Below is a small trained network, with its code and all its weights. Each question gives an input and a target symbol and asks what happens when units are switched off, that is, made to give their printed mean instead of their output.

import numpy as np


def w(rows, s, z=0):
    codes = np.array(rows[::2]) - 128.0
    scale = np.full(codes.shape[1], s)
    scale[-1] = z or s
    return codes * scale


def f(y):
    return np.maximum(y, 0)


def softmax(a):
    e = np.exp(a - a.max(-1, keepdims=True))
    return e / e.sum(-1, keepdims=True)


def log_softmax(a):
    a = a - a.max(-1, keepdims=True)
    return a - np.log(np.exp(a).sum(-1, keepdims=True))


def net(x, mask):
    ids = ['αβγδηλπσψω'.index(c) for c in x.split()]
    T = len(ids)
    res = E[ids] + P[:T]
    r = res
    for j in range(3):
        rows = slice(3 * j, 3 * j + 3)
        q, k, v = (r @ M[0][rows].T for M in (Q, K, V))
        z = softmax(np.where(np.tri(T) > 0, q @ k.T / 3**0.5, -1e9)) @ v
        o = O[0][rows]
        res = res + np.where(mask[j], z, o[:, -1]) @ o[:, :-1]
    y = f(res @ A[0][:, :-1].T + A[0][:, -1])
    res = res + np.where(mask[3:19], y, B[0][:, -1]) @ B[0][:, :-1]
    return log_softmax(res[-1] @ U[:, :-1].T + U[:, -1])


Q, K, V, O, A, B = {}, {}, {}, {}, {}, {}
E = w([
[74,129,90,190,95,21,171,150,145,172,173],'α',
[169,138,166,26,72,154,144,223,129,138,122],'β',
[97,145,128,205,48,112,84,93,46,169,122],'γ',
[194,104,194,11,110,128,158,194,106,150,66],'δ',
[97,54,187,90,65,154,155,200,132,128,101],'η',
[112,54,11,172,147,96,114,82,135,141,34],'λ',
[133,127,91,133,125,223,152,233,151,170,107],'π',
[208,127,180,196,119,153,128,161,187,124,99],'σ',
[214,127,91,115,132,40,92,83,127,208,174],'ψ',
[89,147,172,115,147,174,105,88,122,176,125],'ω',
],0.012)
P = w([
[158,210,89,160,22,106,231,163,71,86,55],'0',
[158,178,103,161,43,101,216,153,77,125,51],'1',
[159,167,117,156,52,109,197,159,95,151,54],'2',
[157,137,130,142,68,120,179,164,102,153,73],'3',
[154,131,140,131,85,125,160,165,117,161,75],'4',
[150,116,149,133,101,133,140,162,126,163,91],'5',
[144,108,161,124,121,135,123,159,143,168,101],'6',
[141,90,164,128,134,152,102,154,151,174,114],'7',
[138,84,164,125,145,160,83,148,176,180,131],'8',
[132,61,172,115,163,164,65,141,187,182,142],'9',
[139,55,180,107,177,186,46,135,200,195,156],'10',
[129,40,192,108,185,190,30,143,217,191,174],'11',
[126,35,198,103,206,195,3,138,217,196,188],'12',
],0.0079)
Q[0] = w([
[176,151,196,18,134,188,170,166,140,108,93],'H0',
[137,36,156,93,49,108,138,165,129,186,71],'H0',
[146,75,151,145,72,130,111,160,157,205,116],'H0',
[167,162,158,198,104,193,114,164,162,173,96],'H1',
[177,77,245,55,103,167,189,155,193,113,57],'H1',
[97,206,64,134,213,84,132,37,85,53,191],'H1',
[204,103,198,163,64,155,98,165,203,194,70],'H2',
[129,80,168,18,93,225,161,207,121,147,111],'H2',
[197,73,194,121,60,183,130,213,192,201,54],'H2',
],0.012)
K[0] = w([
[64,41,174,131,157,218,111,171,173,94,90],'H0',
[133,80,100,147,195,144,52,111,191,149,145],'H0',
[153,120,134,128,195,138,70,118,164,150,161],'H0',
[103,138,177,116,170,142,43,98,116,159,172],'H1',
[110,106,132,128,241,187,83,144,174,139,117],'H1',
[127,151,130,124,40,113,245,137,94,95,85],'H1',
[112,99,149,116,202,127,3,99,144,160,172],'H2',
[163,104,181,134,146,141,67,145,183,110,153],'H2',
[128,101,153,120,192,124,23,110,165,138,159],'H2',
],0.013)
V[0] = w([
[213,157,93,2,141,77,117,118,71,163,148],'H0',
[190,165,73,142,217,110,104,99,109,177,80],'H0',
[229,224,121,90,176,146,108,175,141,142,176],'H0',
[24,134,181,59,147,138,109,39,86,134,126],'H1',
[142,148,35,232,146,152,136,129,152,131,82],'H1',
[72,226,137,144,150,217,156,168,136,139,166],'H1',
[185,199,157,212,135,89,145,88,172,102,114],'H2',
[147,180,176,208,127,131,184,111,165,75,81],'H2',
[122,73,169,102,73,145,172,255,151,71,90],'H2',
],0.007)
O[0] = w([
[115,83,147,59,64,113,82,56,141,85,172,53],'H0',
[95,112,177,84,87,123,139,50,173,175,72,126],'H0',
[57,149,139,101,40,57,102,132,121,73,103,145],'H0',
[188,123,121,152,22,172,130,137,88,187,69,4],'H1',
[66,156,147,90,205,129,141,97,206,199,175,175],'H1',
[90,150,80,173,104,33,76,210,118,208,149,143],'H1',
[122,104,176,133,131,183,33,178,163,108,75,171],'H2',
[147,75,151,139,130,181,17,142,165,176,119,186],'H2',
[167,76,96,81,159,153,86,73,102,152,255,237],'H2',
],0.007,0.0043)
A[0] = w([
[113,96,142,96,115,179,104,81,84,82,73,106],'N0',
[96,120,117,61,131,126,115,162,114,143,112,116],'N1',
[86,175,103,142,151,82,185,158,138,160,159,128],'N2',
[154,134,87,162,131,125,165,133,56,106,189,96],'N3',
[113,172,141,162,36,126,163,119,100,103,9,41],'N4',
[130,136,63,120,169,90,247,121,115,164,182,162],'N5',
[119,148,163,116,84,141,169,192,158,110,31,115],'N6',
[88,134,81,98,86,121,27,113,147,198,128,48],'N7',
[153,146,146,189,50,132,120,176,84,164,48,97],'N8',
[154,113,53,176,201,123,142,102,132,141,67,48],'N9',
[117,121,166,95,41,101,120,84,57,110,207,59],'N10',
[69,176,163,139,105,83,127,106,167,132,88,159],'N11',
[54,138,126,109,167,87,66,94,177,121,139,96],'N12',
[109,170,92,145,152,155,143,180,136,144,137,128],'N13',
[79,181,2,112,63,92,90,150,107,28,163,4],'N14',
[123,96,163,124,163,143,145,120,101,147,86,117],'N15',
],0.0072,0.0039)
B[0] = w([
[113,89,176,168,110,21,158,132,142,148,178,150],'N0',
[107,142,165,153,143,111,91,109,138,122,124,182],'N1',
[109,112,179,156,105,29,121,126,144,127,157,173],'N2',
[170,167,92,157,120,170,125,170,58,61,73,166],'N3',
[216,52,78,72,186,133,116,216,219,156,230,195],'N4',
[77,208,47,155,104,94,253,105,108,166,135,217],'N5',
[18,229,175,172,154,145,138,46,55,102,101,214],'N6',
[170,97,167,125,152,158,168,117,109,78,112,183],'N7',
[104,163,97,127,64,143,77,21,94,192,94,253],'N8',
[86,120,36,110,188,151,69,179,146,106,39,153],'N9',
[74,102,59,96,138,102,132,99,202,41,63,173],'N10',
[194,105,149,133,121,155,182,144,83,63,121,188],'N11',
[227,109,74,125,56,155,150,137,58,113,110,221],'N12',
[172,73,212,129,85,72,154,92,139,87,146,201],'N13',
[67,236,95,112,107,169,29,128,185,144,170,133],'N14',
[124,182,106,123,133,151,92,141,139,118,131,179],'N15',
],0.0058,0.0045)
U = w([
[133,141,145,85,138,207,196,79,172,165,167,2],'α',
[113,191,150,160,62,159,69,57,46,210,92,244],'β',
[88,116,25,104,187,135,111,129,148,113,49,84],'γ',
[44,194,217,140,199,143,155,127,91,24,88,154],'δ',
[79,141,132,160,141,3,167,157,165,184,186,124],'η',
[131,131,122,130,133,135,136,124,137,119,127,10],'λ',
[213,101,90,146,122,168,180,181,55,81,128,80],'π',
[159,50,129,87,70,80,134,69,147,68,103,154],'σ',
[189,63,181,94,176,153,51,207,177,150,175,177],'ψ',
[94,181,75,111,106,155,79,122,152,91,155,65],'ω',
],0.0049,0.0033)

Each question gives the input, a string of symbols that net reads in full, and the target symbol t.
The units are the heads (3 rows each of Q, K, V and O) and the neurons (one row each of A and B). Each row of codes is followed by its name. A weight is (code - 128) times the scale printed after its matrix; where a second scale follows, it is the last column's (O, A, B and U).
mask holds one flag per unit, heads first, then neurons. A switched-off unit (its flag False) gives its mean, the last column of its rows in O or B, instead of its output. The means were averaged over made-up inputs and are rounded, as every weight is.
A unit's drop is (log p(t) with every unit on - log p(t) with that unit switched off) / (log p(t) with every unit on - log p(t) with every unit switched off).
The circuit of an input: a set's keep is (log p(t) with only the set's units on - log p(t) with every unit switched off) / (log p(t) with every unit on - log p(t) with every unit switched off). Starting from the 12 units with the biggest drops (on a tie, the unit counted first), units are removed one at a time, each time the one whose removal leaves the highest keep (on an exact tie, the one counted first), for as long as the keep stays at least 0.8.
circuit, biggest first: the units of the circuit, biggest drop first
most important unit: the unit with the biggest drop
k most important neurons: the k neurons with the biggest drops, biggest first
which heads matter: for each layer, one digit per head in row order, 1 if its drop is at least 0.15 and else 0, layers parted by /
drop of u: that unit's drop, to one decimal
input δ ω π β α σ η η ψ σ, target δ: circuit, biggest first : [H2; N6]
input α σ η π γ ψ ω σ α ω η λ β, target α: which heads matter : 111
input σ σ η ω ω σ π, target β: circuit, biggest first : [H1; N8; N6]
input σ ψ η γ, target σ: circuit, biggest first : [H0; N10]
input γ λ σ σ π β η σ η λ π η, target η: most important unit : H2
input σ σ γ π σ β ψ π β, target δ: which heads matter : 001
input ω σ δ ω α σ π α β ψ η, target δ: which heads matter : 001
input γ β σ β, target ψ: which heads matter : 011
input ψ η σ π, target ψ: which heads matter : 011
input β η β γ ω ψ η, target β: circuit, biggest first : [H1; N8; H2]
input σ σ β δ, target ψ: circuit, biggest first : [H2; N5]
input γ η ω σ σ ψ π ω ω δ π η β, target η: circuit, biggest first : [H2; N5; H1]
input σ π η β, target η: which heads matter : 010
input η σ α δ ψ ω σ σ ψ η σ, target δ: circuit, biggest first : [H2; N6; H0]
input π η π π β δ, target η: circuit, biggest first : [H1; H2; N5]
input λ σ δ σ ψ ψ η π π δ λ η, target α: circuit, biggest first : [H2; H1; H0]
input β β α α ω δ δ, target β: circuit, biggest first : [H1; N8]
input η π π σ β ω α η λ β, target α: circuit, biggest first : [H2; H1; H0]
input ψ η δ, target δ: which heads matter : 011
input ω σ σ β, target ψ: circuit, biggest first : [H2]
input β σ γ γ λ λ ω ω σ η, target β: which heads matter : 010
input β ω η δ π ω η δ γ π ω σ π, target β: circuit, biggest first : [H1; N8; H0]
input γ δ σ ω η ψ σ η, target δ: 2 most important neurons : [N6; N4]
input λ σ α δ, target ψ: drop of N9 : 0.0
input η δ π σ α σ γ η ψ η β, target δ: drop of H1 : 0.1
